dq_qg: [ 174 -127  -99   30 -378 -149 -124  160  -25  116  -11  118  -66    1
   39  -46 -124  -88   14  -65   69 -109  142 -323 -305   34 -349  153
  119  -17   85]
dq_qg: [ -66 -104 -155   -9  -23  124 -245   48  -47   40    2   82   61  114
  -29 -137   12 -162   55   82   -4  -68  229 -213  -67 -137 -176 -105
  -41   12   37]
th_nm: [-395  143  -78  121  363  124   38  188  239 -224    6  278  -92  162
  111  375  -95 -437 -388  544  307 -268   31   12 -151  -69 -205  245
 -205 -129   95]
rf_tp: [-326  233  176  -70  428  -67  203  107    2 -209  -65  102   87  376
  -16   67   59 -179 -150  174  101 -247 -314  289 -160  389   18  119
 -187 -167  -39]
rf_tp: [ -73  104  156   35  373   99 -120  -23  -29 -305  -55  243  181  -24
   -2  165 -203 -144 -318  173  217 -300  -95  122 -139    3   11  107
  -16   -5  -29]
th_nm: [ -56 -107 -146  -47  -50  -80  144  -13  -16  188   79 -211 -199  165
  214   10   32  -22  122 -279  -62  229   69 -185   89    2   93  175
  148  -12  -26]
rf_tp: [-222  118   61  -79  220  141 -168   42  -24 -167   29  -14  320   78
 -280 -315  317 -109   73  252  -46 -167 -118  219  -85  165   45 -297
 -199  -46   67]
jq_cj: [-100  -43   70   32   26   82  368  -83   90 -117  101  -94 -266   98
   79  187    4 -137 -163   68  -49  140   92   37  189   31  160  125
  -18   -9   -9]
rf_tp: [  80 -157 -284    4 -114  219 -218 -169   11  375   -2 -217   18 -337
  -41 -128  252  258  343  -99 -325  412  273 -119  354 -393  190 -327
  -14   96   22]
jq_cj: [-219  -38  287  -92  -21  116  124   -4  -79 -227  -31  226  -55  329
 -221 -141  120 -328 -143  198   -7 -169   14   76   46  206  -81 -201
 -306 -166   77]
fm_fd: [ -45  134  198  -70  252  -68   91  -13   50   94  -43  425  238  -26
 -109 -113   97 -182  -67  178  109 -111 -113   87 -215  -23 -147 -113
  -79  -89 -128]
rf_tp: [ -58  356  -76   29  289 -361  -57  188   28  190 -228  350  348   69
   34  -88   84   52   87   72   29 -221 -325   96 -554  316 -361  128
  -63 -138  -82]
th_nm: [ 109  -51 -216  138 -113   88 -321 -110  -29   75  -32  221  116 -261
  -27 -227   70  -22   55   12 -120   99  309 -287  -16 -283 -202 -194
   24  108   67]
jq_cj: [ 167 -103   68 -151  -75  -89    8   78 -142  235    5   79    4  -18
  -42 -182   32   62  133 -237    0   -2  -25 -149 -108   94  -58   -5
  139   16  -39]
th_nm: [ 235  255  152   -9   76 -267  -71   63 -118 -237  -17  -91  358    2
 -112 -226 -113  308   71 -137   73 -266 -390  298 -301  348  -13    1
  165  141 -130]
jq_cj: [  39 -134   52 -265  153  208   75  229 -225   65   60 -272 -158  258
 -163 -101   17  218  188  -92  -60 -104  -29   76  198  239  177 -117
    1  141  -50]
dq_qg: [ 238 -199  -82   10 -172   73 -199 -220  -36  272  -24  138  167 -259
   -1 -124  -22   -6  118 -118 -145  184  326 -263  -34 -385  -63 -156
  133   58 -100]
dq_qg: [   8  -97 -105   64   60  144   88   30  163  -77  156    6  -61   74
  105  218 -225 -256 -182  279  145  -65  296 -135 -106 -270 -100  164
  119  107 -111]
fm_fd: [-282   34   45   46  -90  152  -24   62   10 -261    6   97 -105  121
 -213 -175  283 -238  -95  284  -67  -83   48   33  111  184  -91 -216
 -334 -110  266]
jq_cj: [ -62   41  -88   93   18  356 -284  -89  -50 -178  -11   73  108 -232
 -346 -358  332   85   84  289 -254   51  211   69  316 -126   14 -571
 -292  145  171]
dq_qg: [-146   58 -192   59  155  121 -314   94  -58 -181 -136 -117  115  275
   21  111 -174   50   16  155  -11 -235   35   77  -45   29  -85   -8
 -157    8    8]
jq_cj: [-262    0  -52   72  -15  122 -287 -261  152    0  -93   85  411  -26
  -94  -65  222 -313   30  298 -142   49  142   71 -120 -268  -22 -251
 -263 -246   29]
th_nm: [ -38 -304 -197   92 -511  -89  -55 -124   24  276  -42  -23 -334 -139
  281  160   60 -210  -19 -329 -128  338  279 -503   37 -125  -47  295
   83 -233  265]
fm_fd: [ -63   74   14   22  142 -149  -81  -78   13   10 -110  108  235   94
  140  106 -119 -114  -64  -51   63  -94 -100   20 -282   19  -57  185
   42 -138  -95]
jq_cj: [ -48   30   24    2  -90   50 -304 -252   15   93  -95  201  488  -57
 -252 -415  277 -117  218  158 -201   63  112   64  -79 -246 -121 -528
 -224 -101  -66]
dq_qg: [  85   53   36   -5  -16   56  -63  108  -64 -118  -42 -113   62  -93
 -174  -34   49  199   26   84  -89 -144 -101  162  -52  251   38  -55
  -55   54   80]
th_nm: [-200  183 -150  205  299  260 -216    1   60 -378  -36  134   16  -12
  -50   62  -49  -35 -194  391   47 -140  113  106  199 -166  -69 -173
 -235  132   85]
jq_cj: [ 716 -112  240 -177 -292    6  338  -50 -258  153  130 -357 -251 -259
 -248 -281 -114  842  368 -468 -229  272  -58  197  563   23  330 -394
  278  504 -268]
rf_tp: [ -16   87  326 -171  107 -164   79  -31  -24   73   -5  203  280  -12
 -146 -200  152 -106   22  -45  121  -99 -306  177 -208  134   27 -100
   -7 -152  -86]
rf_tp: [ -72   99   65  -89  443   33  373   80  -68 -168  229 -246 -272   75
  124   20   27  130  -91 -212  117   83 -213  123  283  225  378  202
  227  211  -52]
rf_tp: [ 260  160  159   41  153 -188  176  110    7 -131   84  249   20 -189
   36   25 -219   68 -216  -20  266 -188 -171   20 -240  103 -123  219
  269  184 -110]
fm_fd: [ 261  209  -90  195  -23 -126  100   45 -101 -447  141 -243 -247   36
  102 -112 -297  439  -35 -229   77   -1  -96   87  300  102   36   29
  234  459  -60]
th_nm: [ 112  -66   93  -51 -126  -41   99   -1  -88 -157   63 -235   -9  209
  -15  -27 -141   48   15 -119  -27  -79  -18   61  -55  186   71   75
  111   62  -77]
fm_fd: [ -35    7  -79  155  -56  127 -294 -139   33 -205 -105   51  171  -30
  -25   78 -127  -59  -90  195  -44  -88  159   26   -7 -202  -80 -113
 -140  -13   30]
dq_qg: [-122    9   88  -14    5 -133  311   10  143   11  124  -33 -230   60
  184  198  -26 -171 -140  -56  197  106 -121   -5   60  -18   94  253
   85  -93    1]
jq_cj: [  15  143  225 -121  154   80  230   67    1  -72  133  -47   45 -147
 -327 -287  339  159   85  145  -51   10 -225  323  168  210  192 -319
  -88  111    4]
jq_cj: [-162  169  226 -121  124  154 -118   79   11 -149   -2  -41  183  -79
 -406 -228  307  143  114  286   45 -136 -323  456  245   72  163 -503
 -343  -33   96]
th_nm: [-262  119   29  209  176 -116  150  -60  233 -349   88  163  -29  -45
  291  367 -111 -494 -518  176  280 -108  -57  -64 -318   61  -25  558
  110 -175  127]
dq_qg: [ -52   88  -73  194  -62 -276  165 -162  153   -4   42   60  -93 -241
  326  158   42 -149 -195 -213   44  238  -69 -160 -128   11   39  414
  209 -112  101]
rf_tp: [  43  -21  -61    3 -122 -211 -203   62   34  229 -106  138  101 -123
  143  118  -96  -41   13 -130  152  -56  -98 -158 -285  -71 -166  213
   93 -160   44]
fm_fd: [-437  134 -245  213  235  136 -109   90  194 -132  -95  120 -201 -113
  167  376  122 -217 -280  325   69  -11   13  -39   78  -20  -31  232
 -261 -187  322]
fm_fd: [-121  164  -49  246   34 -217  243   73  242 -291   80  107 -235    3
  331  416 -247 -264 -432  132  307  -88  -79  -68 -207   60 -140  561
  129  -52   87]
dq_qg: [  53 -134  116  -45  -47    1   99 -147   74   15  131  -51  -11  -23
  113  126 -158 -153  -92  -83  160   89   60  -46   46 -274  137   95
  175   -4 -123]
th_nm: [ 216 -118 -198  333 -427   -3 -220 -193   84 -112  -77   89 -155 -406
  206  284 -271    7 -229  -48  -46  131  328 -309   21 -313 -140  207
  108   44  170]
jq_cj: [ 488   12    2 -132   29 -342  282  297 -175  165  112 -190 -141   87
  184   13 -373  410  116 -465  154 -124 -202  -99 -288  344  -56  438
  553  308 -256]
rf_tp: [  -8   17  320 -190  182   62  321   35  -89 -182  184 -132  -59  108
 -173 -160  116   11  -41  -46   64  -52 -209  237  145  267  280  -80
   55   84  -60]
jq_cj: [  20  110 -156   52  118   59  -98  119  -21  -85   45  -68  -32  -13
  -36 -111    2  186   74   60   18  -37   -2   30  122  -19  -39 -114
    2  200   10]
th_nm: [-143   89  224   35   48   73   51 -226   21 -296   13   66  115   56
 -137 -121  100 -127 -105  122  -23   17  -65  235  190  -41  131 -261
 -190  -51  -10]
th_nm: [ 348   97   -3    2  -66 -182   19  111 -138  -76   39 -245   33 -112
  -18 -121 -132  448  126 -275  -28  -70 -202  100  -87  283   57   93
  272  251  -67]
th_nm: [ -68 -181   -4 -190 -293 -136 -176   84 -155  229  -92  -56  132  409
  -50 -245   77 -162  265 -197  -82  -93   15 -174 -275  188 -191  -46
  -60 -231   14]
jq_cj: [ -25   55 -312  201   43  -76 -137  -64  115   72  -39   17  -27 -131
  291  193 -122    8  -44  -50   19  136  124 -189  -38 -243  -85  222
  112   29   11]
dq_qg: [-234   56  -97   12  166  292 -104  -31   20  -11 -101  -91   59  -33
 -207  -41  320   78  110  287 -284   67   59  206  244   30  139 -323
 -357  -55  116]
fm_fd: [ -22  -40 -240    4   42   69 -113   -5  -37  185  -63 -201  -55   30
   90   42   20  203  201 -113 -164  156   88  -49  171  -94   81  -38
  -15   46  -17]
fm_fd: [-115  -80 -286  215   98  162   21 -132  255  101   17   97 -262 -174
  344  498 -211 -179 -226  176   87  238  354 -238  215 -575   -8  230
   26   12  -10]
rf_tp: [ -68  127 -142  135   47 -193   68  148   59  -30  -39  167 -110   18
  187  115  -35 -114 -157   11   77  -80  -42 -163 -279  213 -234  356
   65  -53  107]
fm_fd: [-412   82  216   20  320  127   86  -33  152 -556   71 -166  113  313
   59  403 -157 -425 -427  358  268 -321 -191  343 -135  150  234  297
 -127 -212   34]
rf_tp: [ 393  226  -50   30  -22 -326  132  213  -46  125   42  136  102 -163
  -64 -315    1  340  166 -115    0  -77 -159  -21 -325  259 -287   22
  261  271 -135]
fm_fd: [-469  -28  287 -104   98  130  -28   27   67 -202 -119  185  107  294
 -142  197  120 -527 -266  379  130 -300 -135  187 -171  192   -5   25
 -409 -452  174]
dq_qg: [-439 -201 -251   28 -202  286 -377  -49  110  102  -79 -123  -11   59
  -41   62  307 -332   81  252 -157  114  266 -150  139 -226    8 -170
 -373 -316  315]
dq_qg: [-429 -124  -41  -34   81  111 -171  -75  160  -48   73  -76   18  208
  182  235  -26 -472 -140  120  265   -2   40  -68   48 -330  110  124
  -91 -265   80]
rf_tp: [  50 -181 -134  -23 -372  -79  -67  -41   96  391    9 -106 -102 -198
   89   37  114   14  193 -163  -56  280  100 -210   63 -246    4    8
   53 -121   82]
th_nm: [ -84 -199   66 -146 -134   -3 -277 -239  -40  304 -136  179  435  180
  -63 -191   87 -328  191  -36 -111   25  168 -129 -260 -257 -117 -228
 -109 -291 -136]
dq_qg: [ 184  -39 -129  130  -57 -119 -186 -220  -31   31  -85   -3  146  -88
  250  125 -298   77  -17 -255  -22   83  118 -151 -110 -236  -21  177
  223   51 -136]
rf_tp: [  82   32   89  -75   47 -172  144  -97  -55  235  -41  105   44  -60
   49 -116   94   88  114 -261  -68  164 -118  -12   -8   40   52   -7
   89  -38 -107]
fm_fd: [ -89  -21  115  -12  129  150  168 -169  129 -216  185  -51  185  188
  -75  -56   -9 -308 -103  284   24  -20  165  127  -38 -175   80 -119
    4   49 -195]
dq_qg: [-324   80 -167  162   -2   79 -334  -62  114 -123 -143  118  221  -23
  -29   21  196 -269  -80  303  -90  -75   75   -9 -172  -23 -142  -51
 -289 -239  223]
fm_fd: [ -20  185 -317  277   42 -201  196  111  282   10   97   52 -198 -218
  318  262  -38  -66 -187  121  103  117   50 -179 -202  -29 -185  454
  193   72   75]
fm_fd: [ 335  226  -20  -23   68 -344  294  196  -16  200   45   41  -53  -16
   52 -145 -106  408  193 -196   64   19 -232   65 -106  158 -161   59
  248  263 -244]
th_nm: [  66  -78  160 -107 -235  118 -125  -23 -213  -94  -94 -183   -5   55
 -292 -225  125  256  187 -104 -216  -27  -77  182  265  206  142 -365
 -209   -3  102]
jq_cj: [ -14  184   85  126  101  112  218    6   73 -343  104  -10 -136 -165
 -155  -44  131   98 -161  240  -39    6  -60  229  230  137  104 -128
 -101  168   91]
[-460  185   55 -127  552  -55    1   -7  139   72    9  301  422  407
   31 -118  166 -515  -19  289  214 -162 -140  114 -336  -92 -126  -49
 -152 -245 -199] => th_nm
[ -70  294   27   51  296  -32   64  190   52 -242   56   28   74  -80
 -116  -74  118  106  -88  221  109 -192 -272  253  -85  272   -8    2
  -41  107   59] => jq_cj
[-236  132  -21  115  161   62   -3   97   44 -346  -22  102  -59  201
   11  106  -49 -203 -241  271   96 -220  -14   60  -64  160 -121  102
 -167  -41  112] => jq_cj
[ -26   51   71  -65   25  -42 -169   46 -109  -61 -147  -81  180  152
  -82   -6  -52  122   81  -34  -26 -187 -190  182 -101  197   13  -46
 -111  -90   -8] => fm_fd
[ 214  -72   -2  -37 -212 -271  147   63  -44  185   69  -78 -129 -106
  164   -7  -51   82   44 -375   45   98  -87 -200 -180  163  -11  317
  321   13    8] => fm_fd
[-336   45  -31   97  305  145  216    6  236 -214  153  -14 -215  -25
  191  380   10 -347 -367  273  209   25   21   21   89  -91  167  317
  -13  -76  110] => fm_fd
[  56   54  -88  -98   94  -74 -185   73 -188   90  -69 -234  156   67
  -29 -199   70  316  271 -275 -119  -26 -189   80  -28  227  105  -55
   68   58  -22] => th_nm
[-113 -204   25   66 -257  -18 -283 -246   52  181 -225  237  118 -228
  138  276   -4 -320 -156  -68  -40   79  126 -228 -188 -207  -40  178
  -99 -409  181] => jq_cj
[ 137  119  172  -96  184  -84  -30  -15  -46  -12  -83   34  346  130
 -100  -27 -186  152   82   44   65 -209 -193  283 -184   17  -15 -113
   11   40 -281] => fm_fd
[-279  -23   81  -30  167   74  450  154  118 -213  159 -206 -438  247
  159  395  -41 -234 -298  121  161  -31  -81   73  124  250  209  410
   -6  -84  102] => th_nm
[-354   30   75  -20  208  283  129  123   92 -345   63 -149 -113  266
 -135  191   84 -233 -204  444   36 -198  -12  248  107  190  128   -3
 -286  -88  124] => rf_tp
[-358   95  153   48  251  301   87  -45  155 -366 -101   79   63  340
 -161  306  -69 -281 -255  640    6 -246   52  380   96  -32   11 -164
 -474 -157  -40] => rf_tp
[ -92  -42   29   -8    3  176  -68 -126   36   -8  -16   57  117    6
 -144  -90  130 -113   35  195 -113   47  143   59  105 -167   21 -275
 -182  -43  -14] => dq_qg
[-119 -138  -47   45  -72  178 -188  -95  -88 -186  -81  -77  -55  191
   33  108 -127 -117  -86    9  -74  -54  186  -72  117  -48   32   -6
 -124  -63   80] => rf_tp
[-329 -100  -19   89  107  205  -72 -243   72 -205  -38  -61  -19   97
  150  287  -21 -337 -240  101  -37   70  156  -12  127 -152  202  129
 -140 -205   99] => th_nm
[-257  -42  157  -71  -38   69  -88 -102  101   75  -98  160  209   17
 -142   20  221 -315  -29  237  -17  -34  -36  106  -98  -64    0 -157
 -287 -334   80] => rf_tp
[  42  136   18  -49  251   41  274   89   12  -58  182 -157  -82  -39
  -81 -150  145  193   67   26  -16   72 -114  173  170  130  175  -82
   96  233  -82] => rf_tp
[-370  -43 -225  216   -8  161   33   -7  222 -197  -19  -38 -328  158
  251  487 -113 -344 -305  307   56   37  239 -119  133 -162  -43  285
 -201 -160  191] => rf_tp
[-135  -93 -154  231 -330   24 -310 -117   81 -160 -117  115   23 -100
   91  143  -20 -308 -201  124  -57  -29  235 -240 -179  -85 -198  144
 -125 -212  275] => fm_fd
[ 214  -81 -134  -70  -41  182 -170    7 -152  145   35 -181   -1 -117
 -167 -287   78  381  318 -120 -193  135  143  -20  314 -153   90 -384
   31  274  -60] => jq_cj
[-132  -98 -188  -55  218  334 -418   19 -103  -19  -36    3  216  175
 -118 -147   -2  -87  112  196  -53 -142  264  -79   42 -232  -62 -286
 -138   72  -32] => dq_qg
[ 296  -66  -42  -33 -173  -57   53   -5  -76  101  135 -175  -14 -165
  -45 -241   40  235  182 -231 -101  141   58  -90   29   14   57  -65
  254  221  -62] => fm_fd
[-212  232 -118  128  421    6  -16   15   47  -26  -65  326  -84 -142
  133   54   96  -27 -154   67   95   50  -82  -33  133  -71  -47   44
  -89   15   80] => fm_fd
